Look-ups in named tables: a row name and a column name give one cell, copied from the table.

nufipa.tsv
	ras	tameg	gakop	gututi	vuzunu	tas	fem	lir	pidenek
petofen	102	137	138	184	143	241	167	148	180
gabo	214	168	193	205	131	160	119	109	98
novoteb	184	166	126	150	187	161	88	140	90
vomubek	61	147	202	196	148	121	155	147	157
vik	148	213	179	180	191	201	132	163	110
zimete	189	188	172	140	121	149	252	134	128
kenumum	207	137	121	226	107	160	111	96	167
nas	89	163	140	174	185	180	176	156	168
gaf	118	218	150	120	153	144	131	115	135
nevezo	216	169	186	186	164	78	194	101	162
gonani	121	174	101	229	127	233	141	158	153
tizi	211	112	111	110	156	183	150	135	139

pidenek of novoteb: 90
ras of nas: 89
ras of gabo: 214
gakop of tizi: 111
ras of vik: 148
lir of petofen: 148
tameg of novoteb: 166
pidenek of kenumum: 167
ras of tizi: 211
pidenek of gaf: 135
tameg of gaf: 218
tameg of zimete: 188
vuzunu of nas: 185
pidenek of nas: 168
fem of nevezo: 194

Table likulo
cols = bub, keto, fipi, ruto, mef, niri
zuvati: [-7.066, 5.450, 1.332, -3.536, 0.349, 5.450]
zad: [-0.544, -2.213, 4.347, -2.480, -1.180, -2.213]
gof: [7.491, 6.700, 5.045, -6.158, -1.144, 6.700]

zad, bub => -0.544
gof, mef => -1.144
zuvati, bub => -7.066
zad, ruto => -2.480
zad, keto => -2.213
zad, niri => -2.213

zafo:
|  | goni | romagid | gov | romen |
|---|---|---|---|---|
| zufor | 62088 | 41687 | 13431 | 44154 |
| pog | 78184 | 41687 | 30990 | 44154 |
| nof | 78184 | 41687 | 44154 | 63478 |
| taluzi | 78184 | 44154 | 54970 | 62113 |

pog, goni: 78184
zufor, romen: 44154
pog, gov: 30990
nof, goni: 78184
taluzi, romagid: 44154
taluzi, gov: 54970
Which row has the largest romagid? taluzi

vodif =
|  | lalu | fom | kib | gosa | moludaz |
|---|---|---|---|---|---|
| guseva | 191 | 153 | 126 | 87 | 200 |
| tupin | 109 | 125 | 156 | 132 | 137 |
| zeza | 138 | 169 | 185 | 132 | 142 |
| buli | 107 | 145 | 135 | 57 | 146 |
| sutidel | 178 | 95 | 77 | 130 | 153 |
| fuf | 140 | 132 | 183 | 107 | 132 |

buli, kib: 135
zeza, kib: 185
fuf, kib: 183
tupin, gosa: 132
zeza, fom: 169
fuf, gosa: 107
fuf, lalu: 140
sutidel, lalu: 178
buli, gosa: 57
tupin, fom: 125
fuf, fom: 132
zeza, moludaz: 142
sutidel, kib: 77
guseva, moludaz: 200
tupin, lalu: 109
tupin, moludaz: 137
guseva, fom: 153
fuf, moludaz: 132
tupin, kib: 156

Table gaf
,divu,bip,tokivef
rufoze,30.544,48.167,35.649
nopom,20.365,57.184,44.697
mavema,68.296,50.599,26.606
guguzez,64.482,57.072,71.270
tud,48.167,71.159,45.106
ruga,22.387,64.136,50.861
koze,49.447,19.881,40.251
vukeka,54.600,40.485,76.022
kivumel,51.144,48.167,48.493
sapakol,36.080,75.891,47.608

rufoze, bip: 48.167
vukeka, tokivef: 76.022
rufoze, divu: 30.544
kivumel, divu: 51.144
guguzez, bip: 57.072
guguzez, divu: 64.482
koze, bip: 19.881
tud, bip: 71.159
sapakol, tokivef: 47.608
mavema, tokivef: 26.606
mavema, divu: 68.296
sapakol, bip: 75.891
ruga, divu: 22.387
kivumel, tokivef: 48.493
tud, divu: 48.167
nopom, divu: 20.365
tud, tokivef: 45.106
Row with the largest bip: sapakol

solonu.csv
,mulosa,rinov,dur,zedilo,paz
gev,-0.3,0.2,0.2,0.0,0.3
siroda,-0.1,0.4,0.1,0.3,0.0
rak,0.1,0.5,0.7,0.1,-0.2
tomav,0.3,0.3,0.1,-0.1,0.4
tesubes,0.3,0.0,-0.2,-0.5,0.7
ruz,-0.1,-0.1,0.5,0.1,0.0
sulusur,-0.3,0.9,0.2,0.2,0.4
kunub,0.5,0.7,0.3,0.2,0.1
lovul,-0.2,0.2,0.2,-0.1,0.0

zedilo of gev: 0.0
zedilo of kunub: 0.2
rinov of tomav: 0.3
rinov of rak: 0.5
zedilo of rak: 0.1
mulosa of lovul: -0.2
rinov of siroda: 0.4
mulosa of sulusur: -0.3
zedilo of tesubes: -0.5
dur of tesubes: -0.2
zedilo of siroda: 0.3
zedilo of sulusur: 0.2
dur of siroda: 0.1
rinov of tesubes: 0.0
paz of siroda: 0.0
zedilo of lovul: -0.1
dur of ruz: 0.5

taset:
columns: lepak, madal
koniku: [85, 63]
bulisin: [156, 62]
nilop: [76, 63]
gefasa: [65, 62]
tid: [151, 57]
nof: [133, 61]
vuta: [74, 61]
periru: [59, 60]
tipiza: [209, 61]
lodevot: [153, 57]

gefasa, lepak: 65
koniku, madal: 63
tid, madal: 57
tipiza, madal: 61
koniku, lepak: 85
tid, lepak: 151
vuta, madal: 61
nilop, madal: 63

fuv =
          dut  kalefev  belunup
delo   40.813   27.038   38.808
boza   83.195   25.771    3.784
madot  42.249   38.782   46.574

What is the kalefev of boza in fuv?
25.771
What is the belunup of boza in fuv?
3.784
What is the dut of boza in fuv?
83.195
What is the belunup of delo in fuv?
38.808
What is the belunup of madot in fuv?
46.574
What is the dut of delo in fuv?
40.813
What is the kalefev of delo in fuv?
27.038
What is the dut of madot in fuv?
42.249
What is the kalefev of madot in fuv?
38.782

zod =
         soza  litir  nadosi  dituvez  gub
dav       153    215     139       78   69
vom       214    148      66       84  165
vib        95    185     220      112   57
kelug      69     72     134      230  155
mulit     204    190     104       56  121
subopot   203    191     106       55  120
fularo     54    105     188      201  114
fulake    118     54     107      183  204
tigen     213    170      85       68  143
tonurak   197    110      52      110  198
tes       107     54     113      197  196
dobiz      92    183     219      113   58
det       214    151      69       81  162

gub of fularo = 114
litir of fulake = 54
gub of dobiz = 58
soza of fularo = 54
litir of vom = 148
nadosi of tes = 113
dituvez of vib = 112
nadosi of subopot = 106
litir of dobiz = 183
litir of dav = 215
litir of subopot = 191
gub of vib = 57
dituvez of tes = 197
dituvez of tigen = 68
nadosi of fulake = 107
nadosi of det = 69
soza of tonurak = 197
litir of fularo = 105
nadosi of fularo = 188

